Look-ups in named tables: a row name and a column name give one cell, copied from the table.

kuzas:
|  | mupose | boru | lamozi | sefavub |
|---|---|---|---|---|
| razu | 42746 | 55682 | 48828 | 69993 |
| baga | 97038 | 69656 | 17782 | 66653 |
| dis | 83440 | 53119 | 31250 | 47631 |
| lalu | 52213 | 47585 | 46302 | 51333 |
| lemomak | 45581 | 58070 | 50161 | 64939 |
| zupoto | 51467 | 51663 | 59299 | 35846 |

lemomak, mupose => 45581
lemomak, lamozi => 50161
baga, sefavub => 66653
zupoto, sefavub => 35846
lalu, boru => 47585
razu, boru => 55682
razu, mupose => 42746
baga, lamozi => 17782
dis, mupose => 83440
lemomak, boru => 58070
baga, mupose => 97038
dis, boru => 53119
zupoto, lamozi => 59299

sazeti
|  | vasorob | kobobo | sov | mol | gonuru | tavoza |
|---|---|---|---|---|---|---|
| kis | 76.2 | 42.1 | 60.4 | 72.1 | 58.5 | 72.1 |
| regu | 56.3 | 72.1 | 72.1 | 68.7 | 72.1 | 42.6 |
| gifas | 68.8 | 74.0 | 43.5 | 65.9 | 80.4 | 11.1 |
| tipelib | 80.7 | 72.1 | 83.2 | 78.6 | 87.9 | 71.0 |
| tibiraz | 59.7 | 72.1 | 75.0 | 66.7 | 74.2 | 52.3 |
| kab | 43.4 | 72.1 | 72.1 | 72.1 | 65.4 | 59.5 |
| zek | 72.1 | 72.1 | 70.3 | 70.6 | 82.7 | 63.8 |
| dini | 80.7 | 77.6 | 72.1 | 96.0 | 67.3 | 72.1 |
| fel | 76.9 | 76.4 | 82.1 | 87.4 | 72.1 | 79.3 |
| paz | 89.2 | 57.4 | 67.7 | 90.6 | 85.7 | 72.1 |
| liro | 90.3 | 79.3 | 67.2 | 67.6 | 84.8 | 73.0 |
| zivub | 57.3 | 92.9 | 75.1 | 80.3 | 84.7 | 74.8 |
| razi | 34.5 | 72.1 | 67.3 | 73.9 | 80.0 | 57.8 |

What is the gonuru of razi in sazeti?
80.0
What is the vasorob of zivub in sazeti?
57.3
What is the vasorob of razi in sazeti?
34.5
What is the gonuru of zek in sazeti?
82.7
What is the sov of kab in sazeti?
72.1
What is the sov of zivub in sazeti?
75.1
What is the mol of liro in sazeti?
67.6
What is the vasorob of liro in sazeti?
90.3
What is the gonuru of gifas in sazeti?
80.4
What is the sov of zek in sazeti?
70.3
What is the tavoza of gifas in sazeti?
11.1
What is the tavoza of paz in sazeti?
72.1
What is the gonuru of paz in sazeti?
85.7
What is the tavoza of razi in sazeti?
57.8
What is the gonuru of liro in sazeti?
84.8
Row with the largest tavoza: fel

zoles.tsv
	ter	nif	sar	sibirav	sur	gini	mukodo	sal
seg	6.687	8.219	0.879	-0.935	8.431	0.794	4.784	7.129
mudovom	4.693	7.727	5.272	3.569	4.118	-0.318	4.773	5.910
vev	1.082	9.089	2.363	4.067	7.201	1.193	3.594	6.445
meba	0.838	0.882	2.800	7.107	3.348	3.704	5.621	9.846
feped	0.247	4.343	4.975	5.968	4.436	1.914	7.513	9.505
tapudi	0.571	6.599	3.521	0.477	8.373	-1.416	-0.031	5.272
kor	3.301	2.951	7.485	3.802	5.748	3.930	2.647	1.372
rigip	5.476	8.639	-4.668	-1.719	-1.803	9.353	4.678	1.505
paz	5.812	2.247	2.418	0.830	2.281	4.212	-2.203	7.357
metusul	1.280	5.160	-3.289	2.057	3.540	6.677	5.184	5.811
gikov	5.707	7.287	3.534	4.443	3.167	5.677	0.464	3.926
zir	5.597	0.354	-3.510	1.517	5.118	4.497	1.823	3.102
ber	8.562	4.261	-0.883	7.124	0.141	-5.362	3.652	0.229
feni	4.267	-3.168	3.893	1.069	6.796	5.175	-0.043	3.908

What is the ter of mudovom in zoles? 4.693
What is the nif of paz in zoles? 2.247
What is the sibirav of paz in zoles? 0.830
What is the sar of meba in zoles? 2.800
What is the sal of paz in zoles? 7.357
What is the sar of ber in zoles? -0.883
What is the sar of feped in zoles? 4.975
What is the sibirav of mudovom in zoles? 3.569
What is the sur of zir in zoles? 5.118

lat
          kul  pasori  vuzeg  padad  vinodig    pom
sesatal  9.09   -0.47   0.29   2.98     4.85  -2.36
domopu   3.68   -0.38  -0.11   2.65    -1.20   0.69
dif      2.19    0.37  -1.41  -0.48     0.98   0.96
tima     0.19    5.37  -0.58   0.90     3.31  -4.63
falum    5.92    0.31  -0.85   2.91     5.11  -2.72
bubul    4.73    0.94   1.71   3.89     4.10  -5.42
vofu     2.27    0.95   2.73   2.84    -1.11   1.37
pob      4.84    0.75   2.12   8.47     2.96  -8.09
nes      2.43    2.44  -1.04   0.68     2.75  -1.43

dif, vinodig: 0.98
domopu, pom: 0.69
vofu, kul: 2.27
domopu, vuzeg: -0.11
vofu, pom: 1.37
tima, vuzeg: -0.58
sesatal, padad: 2.98
bubul, vuzeg: 1.71

rir.csv
,zuf,poviguz,vev,vob,ritigu
miforim,168,147,58,63,164
milaba,26,46,179,188,36
nive,135,117,80,92,142
tofite,139,116,76,87,149
lig,116,104,98,111,121
lubozek,207,223,22,4,195

lig, ritigu -> 121
miforim, ritigu -> 164
tofite, vob -> 87
nive, zuf -> 135
miforim, vob -> 63
milaba, poviguz -> 46
miforim, poviguz -> 147
lig, vob -> 111

zafe.tsv
	pipoko	rofe	nisazaf	geg	fatiz	novofo	nibadon	viz
goni	3.21	9.12	-5.31	-8.73	6.63	1.78	-7.57	1.75
besik	6.38	9.78	9.75	-7.75	-6.63	1.59	-4.43	-6.91
kope	4.32	0.20	-5.37	-8.08	4.80	-7.07	-8.07	-3.32
bil	0.53	-0.11	2.09	-1.13	1.61	-0.65	0.27	-0.86
linok	-5.54	0.97	5.40	4.36	9.53	-6.15	-7.23	-4.33
zad	-1.67	2.25	1.39	-7.17	1.73	2.92	-0.12	-8.13
mametul	3.82	6.38	-6.85	-7.76	-5.35	-2.61	-2.32	-2.51
kur	-2.25	-2.01	-7.36	-1.36	-2.36	9.19	4.93	-1.51

nibadon of mametul = -2.32
novofo of zad = 2.92
viz of besik = -6.91
geg of besik = -7.75
pipoko of besik = 6.38
fatiz of zad = 1.73
pipoko of linok = -5.54
viz of bil = -0.86
nibadon of bil = 0.27
geg of mametul = -7.76
novofo of linok = -6.15
pipoko of kur = -2.25
viz of linok = -4.33
nibadon of zad = -0.12
novofo of kope = -7.07
fatiz of goni = 6.63
Which row has the largest nibadon? kur

